Small tables with named rows and columns. After each table, cells are looked up by row and column.

pigumuf.csv
,biz,lat,kiliril,rigam,tul,vud,nuge,pav,debe
mosirim,49,27,46,43,48,49,71,43,52
fefazu,58,24,75,21,47,25,44,50,73
tuv,46,35,50,48,57,49,59,45,45
tiza,52,31,76,25,46,33,47,45,64
luda,44,39,57,65,69,52,52,51,60
dar,41,49,47,60,69,46,26,46,49
tigo,36,49,33,56,45,31,50,36,45
kiz,51,44,45,56,58,48,59,52,64
gog,47,30,50,37,50,50,62,40,38
gutar,50,46,43,59,55,50,58,49,68
sakete,43,44,72,38,48,43,56,39,40
gav,50,43,49,52,64,46,54,54,58

mosirim, kiliril => 46
tuv, pav => 45
gav, vud => 46
gutar, nuge => 58
tuv, vud => 49
tuv, lat => 35
gav, debe => 58
fefazu, tul => 47
tuv, nuge => 59
Row with the largest debe: fefazu

vado:
       mefozak   nik   pob  gefeve  sugi   rup   fim
lum       0.24  0.30  0.45    0.57  0.27  0.41  0.39
tuz       0.27  0.32  0.38    0.21  0.50  0.47  0.35
dumov     0.35  0.64  0.30    0.48  0.59  0.47  0.55
pugur     0.39  0.43  0.40    0.02  0.53  0.52  0.39
ter       0.28  0.34  0.41    0.19  0.53  0.39  0.33
gozi      0.46  0.77  0.43    0.41  0.73  0.48  0.61
bom       0.25  0.31  0.39    0.58  0.30  0.55  0.47
ges       0.45  0.61  0.26    0.20  0.48  0.37  0.60
siti      0.52  0.47  0.14    0.25  0.50  0.43  0.58
til       0.54  0.46  0.63    0.26  0.31  0.51  0.37
veten     0.50  0.34  0.45    0.16  0.43  0.73  0.46

What is the pob of ter in vado?
0.41
What is the gefeve of tuz in vado?
0.21
What is the rup of pugur in vado?
0.52
What is the nik of gozi in vado?
0.77
What is the sugi of til in vado?
0.31
What is the sugi of ter in vado?
0.53
What is the fim of til in vado?
0.37
What is the fim of siti in vado?
0.58
What is the rup of siti in vado?
0.43
What is the rup of gozi in vado?
0.48

lut =
	tek	vud
kem	152	247
lali	137	144
zet	172	63
sen	142	120
sunem	137	142
zod	136	183
seto	167	69
nafafu	136	152
zutota	139	203
lefisif	186	45
visuten	191	40
lugov	154	91

What is the vud of lugov in lut?
91
What is the tek of sen in lut?
142
What is the tek of zutota in lut?
139
What is the vud of visuten in lut?
40
What is the vud of lefisif in lut?
45
What is the vud of zod in lut?
183
What is the vud of zet in lut?
63
What is the vud of lali in lut?
144

bod.csv
,zorene,zuv,raseniz,luk,pud,vefabo
zuvi,0.4,0.4,0.2,0.5,0.3,0.6
veb,0.5,0.4,0.4,0.1,0.5,0.5
sog,0.2,0.7,0.3,0.3,0.4,0.4
bofe,0.4,0.3,0.6,0.4,0.5,0.3
ler,0.3,0.3,0.2,0.9,0.1,0.1
legum,0.4,0.3,0.4,0.4,0.6,0.2
voke,0.4,0.4,0.3,0.4,0.2,0.7

pud of bofe = 0.5
vefabo of zuvi = 0.6
zuv of veb = 0.4
zuv of bofe = 0.3
luk of sog = 0.3
raseniz of bofe = 0.6
vefabo of ler = 0.1
raseniz of voke = 0.3
vefabo of legum = 0.2
raseniz of sog = 0.3
zorene of bofe = 0.4
pud of veb = 0.5
luk of veb = 0.1
zorene of zuvi = 0.4
pud of legum = 0.6
vefabo of voke = 0.7
vefabo of veb = 0.5
zorene of veb = 0.5
pud of zuvi = 0.3
Row with the largest luk: ler

bog
|  | sev | kesev |
|---|---|---|
| miloma | 0.19 | 0.93 |
| kuduf | 0.73 | 0.73 |
| memu | 0.29 | 0.78 |

kesev of memu = 0.78
sev of memu = 0.29
sev of miloma = 0.19
sev of kuduf = 0.73
kesev of miloma = 0.93
kesev of kuduf = 0.73
Which row has the largest sev? kuduf

datelu =
|  | gesuv | ladub | tumab | lari | vamalo | piriv | zevu | maluvi | duvu | gedamod |
|---|---|---|---|---|---|---|---|---|---|---|
| nomu | 79 | 25 | 53 | 55 | 63 | 46 | 59 | 64 | 39 | 34 |
| koset | 19 | 23 | 40 | 20 | 54 | 17 | 55 | 51 | 52 | 32 |
| tudo | 60 | 96 | 39 | 51 | 23 | 64 | 36 | 24 | 41 | 56 |
| ler | 41 | 67 | 71 | 47 | 53 | 49 | 38 | 25 | 51 | 50 |
| derali | 46 | 63 | 21 | 40 | 20 | 43 | 51 | 36 | 28 | 50 |
| vomalus | 51 | 10 | 35 | 41 | 59 | 28 | 55 | 69 | 38 | 29 |
| zufiga | 58 | 61 | 75 | 49 | 65 | 61 | 37 | 38 | 70 | 51 |
| buse | 52 | 21 | 51 | 39 | 68 | 29 | 50 | 55 | 47 | 34 |
| gemode | 11 | 59 | 25 | 33 | 32 | 27 | 35 | 31 | 35 | 46 |
| fakaboz | 94 | 53 | 50 | 61 | 65 | 63 | 62 | 64 | 53 | 27 |
| pufa | 25 | 36 | 82 | 42 | 85 | 31 | 33 | 36 | 63 | 38 |
| pov | 68 | 71 | 58 | 48 | 57 | 60 | 46 | 42 | 63 | 40 |

duvu of zufiga is 70
piriv of nomu is 46
ladub of koset is 23
vamalo of fakaboz is 65
zevu of buse is 50
maluvi of buse is 55
piriv of pufa is 31
duvu of koset is 52
tumab of tudo is 39
zevu of pov is 46
tumab of zufiga is 75
gedamod of vomalus is 29
vamalo of zufiga is 65
lari of pufa is 42
lari of derali is 40
tumab of pufa is 82
ladub of fakaboz is 53
tumab of ler is 71
piriv of vomalus is 28

